Here is a tiny trained network, its code and every weight. The questions are about switching its units off for an input and a class, where a switched-off unit gives its printed mean instead of its output.

import numpy as np


def w(rows, s, z=0):
    codes = np.array(rows[::2]) - 128.0
    scale = np.full(codes.shape[1], s)
    scale[-1] = z or s
    return codes * scale


def norm(h):
    return h / np.sqrt((h * h).mean(-1, keepdims=True) + 1e-5)


def f(y):
    return np.maximum(y, 0)


def log_softmax(a):
    a = a - a.max(-1, keepdims=True)
    return a - np.log(np.exp(a).sum(-1, keepdims=True))


def net(x, mask):
    res = np.array(x, float).reshape(1, 4) / 4 @ E
    u = 0
    for l in range(2):
        y = f(norm(res) @ A[l][:, :-1].T + A[l][:, -1])
        res = res + np.where(mask[u : u + 9], y, B[l][:, -1]) @ B[l][:, :-1]
        u += 9
    return log_softmax(norm(res)[-1] @ U[:, :-1].T + U[:, -1])


A, B = {}, {}
E = w([
[135,198,61,138,173,118],'x0',
[93,131,129,254,108,150],'x1',
[108,130,110,145,135,216],'x2',
[73,215,150,103,133,113],'x3',
],0.0094)
A[0] = w([
[162,95,83,131,150,152,109],'0.n0',
[138,117,165,134,96,172,115],'0.n1',
[173,116,110,153,135,22,68],'0.n2',
[161,128,68,192,148,150,78],'0.n3',
[144,75,138,117,83,125,80],'0.n4',
[190,127,64,63,162,196,70],'0.n5',
[125,125,135,133,149,132,46],'0.n6',
[132,136,108,246,146,149,6],'0.n7',
[103,141,209,180,98,107,88],'0.n8',
],0.014,0.0026)
B[0] = w([
[198,198,127,109,84,74,195],'0.n0',
[55,119,194,195,142,97,185],'0.n1',
[122,59,62,115,153,33,215],'0.n2',
[160,194,144,146,21,222,219],'0.n3',
[162,160,169,93,167,193,202],'0.n4',
[85,83,57,10,152,100,240],'0.n5',
[125,103,134,132,118,112,128],'0.n6',
[5,160,141,161,45,213,254],'0.n7',
[68,110,48,99,104,90,214],'0.n8',
],0.013,0.007)
A[1] = w([
[131,170,116,77,104,83,213],'1.n0',
[126,118,82,222,84,164,5],'1.n1',
[209,185,160,166,110,175,153],'1.n2',
[147,145,82,95,211,167,27],'1.n3',
[103,250,77,134,159,121,111],'1.n4',
[162,136,201,137,180,134,148],'1.n5',
[165,66,79,132,91,23,133],'1.n6',
[147,69,120,151,132,94,29],'1.n7',
[181,161,106,164,116,15,106],'1.n8',
],0.014,0.0016)
B[1] = w([
[199,146,69,139,140,123,250],'1.n0',
[12,137,117,167,119,121,229],'1.n1',
[78,137,103,96,136,90,168],'1.n2',
[37,157,89,163,174,81,186],'1.n3',
[193,106,218,219,119,111,205],'1.n4',
[144,128,125,138,173,222,150],'1.n5',
[97,127,106,93,183,70,254],'1.n6',
[125,160,99,89,132,126,157],'1.n7',
[100,6,169,62,89,135,186],'1.n8',
],0.017,0.0073)
U = w([
[188,197,146,208,178,96,91],'0',
[211,193,108,94,81,175,78],'1',
[221,116,214,176,95,113,3],'2',
[134,93,216,86,202,231,40],'3',
[9,143,152,195,39,169,198],'4',
[116,101,70,28,189,59,213],'5',
],0.014,0.0042)

Each question gives the input, the list of numbers given to net, and the class t.
The units are the neurons (one row each of A and B). Each row of codes is followed by its name. A weight is (code - 128) times the scale printed after its matrix; where a second scale follows, it is the last column's (A, B and U).
mask holds one flag per neuron, layer by layer. A switched-off neuron (its flag False) gives its mean, the last column of its row in B, instead of its output. The means were averaged over made-up inputs and are rounded, as every weight is.
A unit's drop is (log p(t) with every unit on - log p(t) with that unit switched off) / (log p(t) with every unit on - log p(t) with every unit switched off).
The circuit of an input: a set's keep is (log p(t) with only the set's units on - log p(t) with every unit switched off) / (log p(t) with every unit on - log p(t) with every unit switched off). Starting from the 12 units with the biggest drops (on a tie, the unit counted first), units are removed one at a time, each time the one whose removal leaves the highest keep (on an exact tie, the one counted first), for as long as the keep stays at least 0.8.
circuit, biggest first: the units of the circuit, biggest drop first
top k neurons: the k neurons with the biggest drops, biggest first
top k neurons in layer l: the k neurons of layer l with the biggest drops, biggest first
drop when u is switched off: that unit's drop, to one decimal
input [-8,1,2,-5], class 3: top 3 neurons in layer 0 => 0.n4, 0.n7, 0.n3
input [-3,3,-3,4], class 5: circuit, biggest first => 0.n7
input [-7,2,-3,0], class 5: top 4 neurons => 0.n8, 0.n7, 0.n3, 1.n1
input [-3,-2,0,7], class 2: top 2 neurons => 0.n5, 0.n2
input [4,-1,5,5], class 0: circuit, biggest first => 1.n4, 0.n7
input [-2,-1,7,-7], class 1: top 2 neurons => 0.n5, 0.n0
input [-2,1,-2,8], class 0: top 2 neurons => 1.n4, 0.n2
input [-6,-2,5,-5], class 3: top 2 neurons in layer 0 => 0.n4, 0.n1
input [-4,-2,2,-5], class 3: top 2 neurons in layer 1 => 1.n5, 1.n6
input [4,-2,2,3], class 0: top 2 neurons in layer 1 => 1.n4, 1.n8
input [3,1,3,5], class 0: top 4 neurons => 1.n4, 0.n3, 0.n7, 1.n8
input [-4,-2,4,2], class 3: top 3 neurons in layer 0 => 0.n7, 0.n1, 0.n8
input [-7,-2,0,-3], class 3: drop when 0.n2 is switched off => 0.0
input [-3,5,-6,-1], class 5: circuit, biggest first => 0.n2
input [1,-4,-1,8], class 0: drop when 1.n4 is switched off => 0.1
